data =
[[18 18 19 39 37 81 43 66 28 77]
 [66 38 64 83 83 32 19 84 18 83]
 [83 78 81 22 19 19 30 17 34 18]
 [23 33 25 83 82 84 72 83 72 83]
 [82 78 84 83 83 21 22 75 24 70]
 [18 18 18 33 33 77 30 45 18 58]
 [46 65 48 19 18 36 81 16 79 17]
 [18 18 17 81 81 83 31 82 22 83]
 [24 23 22 70 67 17 18 49 19 33]
 [81 82 82 20 18 18 34 19 39 19]]
Rows and columns are numbered from 1.
What is the entry in row 1 and column 3?
Answer: 19
What is the entry in the top-left corner?
Answer: 18
The entry at row 2, column 1 is 66
The entry in row 1 and column 2 is 18
The entry at row 3, column 1 -> 83
The entry directly above 36: 77
The entry at row 3, column 3: 81
The entry directly below the smallest entry: 82
The bottom-left entry is 81
What is the entry just left of 65?
Answer: 46
What is the entry in row 2 and column 2?
Answer: 38
The bottom entry of the column that holds the smallest entry is 19
What is the bottom-right entry?
Answer: 19
The entry just right of 64: 83
The entry in the top-right corner is 77
What is the entry just left of 32?
Answer: 83
The entry directly above the smallest entry: 45
The smallest entry -> 16
What is the entry just left of 43?
Answer: 81
The entry just left of the smallest entry -> 81
What is the entry just right of 49?
Answer: 19
The entry directly below 48 -> 17

Questions about the array below. Rows and columns are numbered from 1.
1) What is the entry at row 1, column 3?
2) What is the entry just right of 4979?
3) What is the entry at row 2, column 1?
4) What is the entry just left of the largest entry?
5) What is the entry at row 1, column 2?
6) What is the entry just left of 4538?
7) What is the entry directly below the largest entry?
8) What is the entry directly above the smallest entry?
array([[6890, 3967, 4390, 6023, 5072, 6071, 3791, 6171, 3951, 3645],
       [4347, 6076, 5676, 3865, 6848, 5034, 5819, 4538, 6485, 4510],
       [5368, 5034, 5375, 5084, 5799, 5808, 4781, 5139, 5340, 4687],
       [7884, 1555, 5072, 8208, 3253, 8315, 1714, 6012, 1598, 3162],
       [7949, 2737, 3899, 6682, 4520, 6421, 2912, 6852, 2579, 2670],
       [2972, 5892, 7626, 3651, 7197, 6791, 5119, 2965, 7252, 5951],
       [6450, 4260, 4615, 5890, 5131, 5796, 4230, 5962, 4251, 4029],
       [2798, 5812, 7858, 3568, 7308, 6999, 4979, 2731, 7312, 6010]])
1) 4390
2) 2731
3) 4347
4) 3253
5) 3967
6) 5819
7) 6421
8) 5034

[[ 70 -19 -25 -13  15  12]
 [ -1  -1 -21  66  27  51]
 [-94   2  21  14  -4 -18]
 [ 39  21  45 -19 -32 -36]
 [-33   7   5 -63 -20 -49]
 [ 37 -16 -21  13  26  47]
 [ 14  34  60  64 -10   1]
 [ 83 -21 -29 -34   3  13]
 [ 37  15  42   4 -26 -43]
 [ 14 -36 -48 -69  13   2]]
The last entry, reading row by row: 2
Read off the last entry of the smallest entry's row.
-18
Read off the 1st entry, reading row by row.
70
The minimum -> -94
Read off the entry just right of the smallest entry.
2
Read off the entry directly above the smallest entry.
-1
Read off the entry directly below 39.
-33
Read off the fifth entry in reading order.
15
The maximum -> 83
Read off the largest entry in the last column.
51
Read off the entry directly above 7.
21
The smallest entry in the last row -> -69
The 3rd entry on the diagonal from the top-right corner is 14
Read off the entry just left of -69.
-48
Read off the smallest entry in the last column.
-49
Read off the entry just left of -32.
-19
The entry directly above 45: 21
Read off the entry directly below 83.
37
The fifth-last entry, reading row by row -> -36
Read off the entry just left of -26.
4
The entry directly above -4: 27
The third smallest entry -> -63
The largest entry in the last row -> 14
The entry in the top-right corner is 12
Read off the entry directly above -29.
60
The 2nd entry in reading order is -19
The 3rd largest entry -> 66
The entry just right of 60: 64

[[-24  -1 -44 -28 -16  15  14  -2]
 [ -9  72 -30   8  15  -3  14  -3]
 [ -1  29  28   7 -23  -4  -1  10]
 [-33  13 -12  35   1   4  -3 -32]
 [ 34  -9  23  -1  16  -4   6  20]
 [-45 -21 -29  -2  -3  -4  20  -6]
 [ -3  23 -27 -28   0   8  -1 -10]
 [ 37 -35  41 -41 -10   1   7 -10]
 [  5 -67  -5   8  -6  -5  -2   0]
 [ 11   9   3  27   6   5  -1 -10]
 [-29  17 -14  29 -17  -9   5 -10]
 [ 11  62  -4   2 -11  -1  -4 -15]
 [  7  14   1   9  -8   7  -9  -4]]
Indices start at 1.
Report the entry just right of -35.
Answer: 41
The entry in row 1 and column 3: -44
Report the entry in row 3 and column 1.
Answer: -1
The top-right entry is -2
The entry at row 1, column 2: -1
Report the bottom-right entry.
Answer: -4
The entry just right of 4 is -3
Report the entry in row 2 and column 1.
Answer: -9
The bottom-left entry -> 7
The entry directly below 72: 29
The bottom entry of the column that holds the largest entry: 14
Report the entry at row 3, column 3.
Answer: 28
Report the maximum.
Answer: 72
The top-left entry: -24
Report the entry directly below 16.
Answer: -3
The entry just right of the largest entry: -30
Report the entry directly below the smallest entry.
Answer: 9
The entry just right of the smallest entry -> -5
The entry just right of -44: -28
Report the entry just right of 62.
Answer: -4
The entry directly below 10: -32

m = [ -0.70  -9.65  -7.85   6.61  12.03 -13.15  14.80  15.23   0.44 -12.56]
The entry just right of -0.70 is -9.65
Report the entry just left of the smallest entry.
A: 12.03
The entry just right of 12.03 -> -13.15
